Look-ups in named tables: a row name and a column name give one cell, copied from the table.

Selutu
         Sogezi  Moreku  Fezemo  Kupe  Subemab   Liv  Fabot  Gumopi
Sib        5474    4910    2651  8088     5465  4373   3972    4736
Div        5174    5213    2894  8820     4804  4377   3459    5395
Sut        5362    4969    3029  7969     5646  4505   4144    4482
Det        5346    4337    3383  8082     6130  3961   3664    5556
Kag        4228    4554    2598  8759     5523  3858   3627    5052
Zazera     5649    4367    2838  8202     6152  4688   3397    4654
Faz        5550    5245    2617  8306     5384  4565   3372    5126
Ral        4925    4793    2387  7551     5231  4013   3107    5382
Git        4248    5029    3411  8349     4985  4449   2769    5113
Vibisu     5180    4575    2437  8091     4779  4972   3946    5359
Sinovav    5048    4246    3181  7901     5038  4652   3149    4819
Fisike     6175    5057    2791  7571     5350  4550   3775    4794
Fese       5066    5616    2524  7772     5733  4942   3613    6214

Git, Sogezi: 4248
Sib, Fezemo: 2651
Div, Kupe: 8820
Git, Kupe: 8349
Zazera, Liv: 4688
Sinovav, Fabot: 3149
Kag, Moreku: 4554
Sut, Fabot: 4144
Fese, Gumopi: 6214
Kag, Sogezi: 4228
Det, Subemab: 6130
Vibisu, Kupe: 8091
Git, Subemab: 4985
Sut, Subemab: 5646
Fisike, Subemab: 5350
Ral, Kupe: 7551
Zazera, Kupe: 8202
Faz, Kupe: 8306

Garo:
        Vozanip  Numek
Fevuri    52940  59430
Kul       19249  98242
Zutid     12411  89473
Gabegi    16012  75998
Mor       86770  56540
Nug       15283  93886
Rugupo    13242  80494
Vikom     11811  84900
Doleri    26764  68373
Puf       75363  56904
Ton       43442  61566
Pimir     64049  57508
Num       34323  64686
Lol       20631  71842

Numek of Nug = 93886
Numek of Kul = 98242
Vozanip of Gabegi = 16012
Numek of Rugupo = 80494
Vozanip of Mor = 86770
Numek of Puf = 56904
Vozanip of Doleri = 26764
Vozanip of Nug = 15283
Numek of Gabegi = 75998
Vozanip of Kul = 19249
Numek of Zutid = 89473
Numek of Doleri = 68373
Vozanip of Num = 34323
Numek of Ton = 61566
Vozanip of Pimir = 64049
Numek of Fevuri = 59430
Vozanip of Fevuri = 52940
Numek of Num = 64686
Numek of Mor = 56540
Which row has the largest Vozanip? Mor

Lazesa:
,Vev,Rovus,Bevete,Duf,Kifi,Lumo,Rar,Pudabi,Gan
Vazan,95,118,66,86,101,162,88,116,84
Nak,109,69,106,203,151,145,172,150,111
Nopo,105,124,121,142,104,108,78,102,129
Bigis,103,124,99,137,100,125,78,99,113
Zuf,104,44,74,138,105,113,127,141,72
Natetid,107,110,110,119,104,124,82,120,92
Vonafi,102,131,143,141,120,134,45,124,142

Vazan, Vev: 95
Nak, Rar: 172
Natetid, Pudabi: 120
Bigis, Bevete: 99
Nak, Duf: 203
Zuf, Rar: 127
Nopo, Rovus: 124
Nak, Pudabi: 150
Zuf, Rovus: 44
Row with the largest Duf: Nak

Fise:
cols = Ruzeru, Zaz, Dad, Dabu, Rikovi, Zigezal, Rukodib, Fil
Nazenel: [132, 98, 91, 112, 205, 107, 146, 119]
Ruda: [134, 83, 100, 118, 204, 111, 116, 116]
Furude: [93, 84, 53, 151, 104, 121, 107, 97]

Fil of Ruda = 116
Dabu of Furude = 151
Zaz of Nazenel = 98
Dabu of Nazenel = 112
Zigezal of Furude = 121
Fil of Furude = 97
Zigezal of Ruda = 111
Rukodib of Furude = 107
Dad of Furude = 53
Ruzeru of Nazenel = 132
Rikovi of Nazenel = 205
Dad of Ruda = 100
Ruzeru of Furude = 93

Riso =
cols = Bolura, Zas, Das, Nabev, Vagom, Fil, Fuz, Lipev, Vasuv
Diz: [28.56, -36.88, -19.89, 18.33, 19.23, -79.80, 59.97, 30.36, 48.91]
Vavu: [36.76, -36.59, -14.92, 17.34, 24.57, -72.72, 64.45, 21.26, 45.45]
Vuk: [-10.87, 43.00, 12.01, 20.98, 7.56, 53.17, 22.65, 3.28, 41.23]
Dinaki: [25.34, 1.07, 8.33, 0.70, 2.85, 2.17, 46.42, 17.73, 16.89]
Fam: [7.62, 36.38, -6.70, 5.86, 20.14, -17.25, 90.47, 16.06, 16.40]
Vodek: [55.98, -74.87, 36.67, 0.73, 12.63, 7.74, -7.01, -2.59, -13.12]
Nuti: [-0.28, 42.69, -1.87, 6.24, 20.87, 1.31, 73.63, 26.68, 8.81]
Bulovof: [6.90, 56.58, 1.19, 2.60, 20.03, -6.54, 83.76, 16.16, 11.28]
Sav: [37.75, -45.26, -14.35, 9.77, 10.59, -62.19, 51.02, 28.11, 28.95]
Toti: [35.34, -25.18, 11.09, 18.71, 9.14, -14.74, 45.39, 8.75, 24.10]
Soses: [-7.53, 39.67, 0.53, 26.65, 8.67, 38.00, 55.82, 1.34, 39.34]
Togalot: [31.73, -17.23, 9.25, 4.55, -5.34, 4.85, 22.94, 16.14, 21.75]
Gef: [26.26, 1.37, 4.23, -3.08, 3.62, -3.87, 51.52, 24.79, 10.91]

Diz, Lipev => 30.36
Soses, Zas => 39.67
Soses, Vasuv => 39.34
Bulovof, Zas => 56.58
Vodek, Das => 36.67
Togalot, Fil => 4.85
Fam, Fil => -17.25
Diz, Bolura => 28.56
Togalot, Zas => -17.23
Gef, Vagom => 3.62
Nuti, Lipev => 26.68
Dinaki, Vasuv => 16.89
Soses, Fil => 38.00
Gef, Bolura => 26.26
Fam, Vagom => 20.14
Vuk, Zas => 43.00

